Below are the code and all the weights of a small trained network. Each question names an input and a class and asks about switching units off, where a switched-off unit gives its printed mean instead of its output.

import numpy as np


def w(rows, s, z=0):
    codes = np.array(rows[::2]) - 128.0
    scale = np.full(codes.shape[1], s)
    scale[-1] = z or s
    return codes * scale


def norm(h):
    return h / np.sqrt((h * h).mean(-1, keepdims=True) + 1e-5)


def f(y):
    return y / 2 * (1 + np.tanh(0.7978845608 * (y + 0.044715 * y**3)))


def log_softmax(a):
    a = a - a.max(-1, keepdims=True)
    return a - np.log(np.exp(a).sum(-1, keepdims=True))


def net(x, mask):
    res = np.array(x, float).reshape(1, 5) / 4 @ E
    u = 0
    for l in range(2):
        y = f(norm(res) @ A[l][:, :-1].T + A[l][:, -1])
        res = res + np.where(mask[u : u + 5], y, B[l][:, -1]) @ B[l][:, :-1]
        u += 5
    return log_softmax(norm(res)[-1] @ U[:, :-1].T + U[:, -1])


A, B = {}, {}
E = w([
[118,114,226,130,36,169,79,203],'x0',
[170,2,171,140,147,82,153,100],'x1',
[125,119,128,111,139,129,130,134],'x2',
[183,129,74,138,113,70,103,189],'x3',
[191,112,110,122,133,175,166,148],'x4',
],0.0088)
A[0] = w([
[79,126,166,132,141,191,184,67,76],'0.n1',
[197,130,118,180,146,203,180,142,3],'0.n2',
[196,134,37,125,112,40,68,181,103],'0.n3',
[17,146,142,144,103,8,54,60,98],'0.n4',
[213,132,121,170,136,218,254,174,128],'0.n5',
],0.0077,0.003)
B[0] = w([
[157,85,82,188,114,153,186,217,212],'0.n1',
[121,104,83,69,246,68,147,151,159],'0.n2',
[155,122,121,206,142,155,194,179,235],'0.n3',
[109,111,131,111,217,109,88,161,237],'0.n4',
[54,156,195,135,196,83,32,127,253],'0.n5',
],0.012,0.0044)
A[1] = w([
[74,236,56,61,122,160,179,179,106],'1.n1',
[188,45,203,156,153,64,173,64,32],'1.n2',
[120,168,2,145,204,78,203,14,31],'1.n3',
[4,129,170,172,166,200,213,68,3],'1.n4',
[153,224,94,125,175,217,84,139,74],'1.n5',
],0.0079,0.0023)
B[1] = w([
[191,53,55,183,100,123,97,18,211],'1.n1',
[87,218,37,121,70,112,129,19,215],'1.n2',
[107,133,254,36,15,219,70,211,254],'1.n3',
[232,169,83,233,166,90,249,235,195],'1.n4',
[95,71,148,79,143,20,171,43,202],'1.n5',
],0.0091,0.0055)
U = w([
[173,122,100,171,138,125,188,169,254],'0',
[144,123,183,69,68,164,107,136,169],'1',
[110,118,140,110,205,83,105,110,35],'2',
[141,127,82,128,95,98,135,4,11],'3',
],0.018,0.00049)

Each question gives the input, the list of numbers given to net, and the class t.
The units are the neurons (one row each of A and B). Each row of codes is followed by its name. A weight is (code - 128) times the scale printed after its matrix; where a second scale follows, it is the last column's (A, B and U).
mask holds one flag per neuron, layer by layer. A switched-off neuron (its flag False) gives its mean, the last column of its row in B, instead of its output. The means were averaged over made-up inputs and are rounded, as every weight is.
A unit's drop is (log p(t) with every unit on - log p(t) with that unit switched off) / (log p(t) with every unit on - log p(t) with every unit switched off).
The circuit of an input: a set's keep is (log p(t) with only the set's units on - log p(t) with every unit switched off) / (log p(t) with every unit on - log p(t) with every unit switched off). Starting from all 10 units, units are removed one at a time, each time the one whose removal leaves the highest keep (on an exact tie, the one counted first), for as long as the keep stays at least 0.8.
circuit, biggest first: the units of the circuit, biggest drop first
most important unit: the unit with the biggest drop
k most important neurons: the k neurons with the biggest drops, biggest first
top k neurons in layer l: the k neurons of layer l with the biggest drops, biggest first
input [5,2,-6,-7,6], class 0: circuit, biggest first -> 1.n4
input [-4,-6,-2,-4,5], class 3: 3 most important neurons -> 1.n1, 1.n5, 0.n4
input [-8,-4,4,-8,-4], class 0: top 2 neurons in layer 1 -> 1.n4, 1.n1
input [5,7,6,6,1], class 3: top 3 neurons in layer 1 -> 1.n2, 1.n3, 1.n4
input [-6,8,7,6,4], class 3: 2 most important neurons -> 1.n2, 0.n1
input [5,6,7,-1,-2], class 3: circuit, biggest first -> 1.n2, 1.n3
input [3,8,6,-6,8], class 2: top 3 neurons in layer 1 -> 1.n1, 1.n3, 1.n5
input [-7,7,-4,-8,5], class 0: 2 most important neurons -> 1.n4, 0.n1
input [-8,1,-8,2,-8], class 1: 2 most important neurons -> 1.n3, 0.n5
input [-3,-7,0,-7,-7], class 0: 3 most important neurons -> 1.n4, 0.n1, 0.n5
input [2,-8,-1,-7,-7], class 3: 3 most important neurons -> 1.n1, 0.n5, 1.n5
input [0,5,6,-5,1], class 0: top 3 neurons in layer 1 -> 1.n4, 1.n1, 1.n5
input [-2,-5,-2,7,8], class 2: top 3 neurons in layer 0 -> 0.n5, 0.n1, 0.n2
input [6,-4,-1,2,-7], class 2: most important unit -> 0.n4
input [-8,7,6,5,1], class 1: 2 most important neurons -> 1.n3, 1.n1
input [-8,2,6,7,-7], class 1: 4 most important neurons -> 1.n3, 0.n1, 0.n5, 1.n4
input [4,1,-4,4,-7], class 2: 2 most important neurons -> 0.n4, 1.n3
input [-8,7,1,-4,5], class 1: 2 most important neurons -> 1.n3, 1.n1
input [-3,-6,1,1,3], class 3: 2 most important neurons -> 1.n1, 1.n5
input [3,8,-3,4,-2], class 3: circuit, biggest first -> 1.n2
input [-5,6,7,7,8], class 2: 2 most important neurons -> 0.n5, 1.n4
input [-1,-6,-1,0,-3], class 3: 2 most important neurons -> 1.n1, 0.n5
input [-7,-1,0,-5,-7], class 1: top 2 neurons in layer 0 -> 0.n5, 0.n3
input [5,6,-8,3,-2], class 3: top 2 neurons in layer 1 -> 1.n2, 1.n3
input [-6,4,3,6,-5], class 0: top 3 neurons in layer 0 -> 0.n3, 0.n5, 0.n4
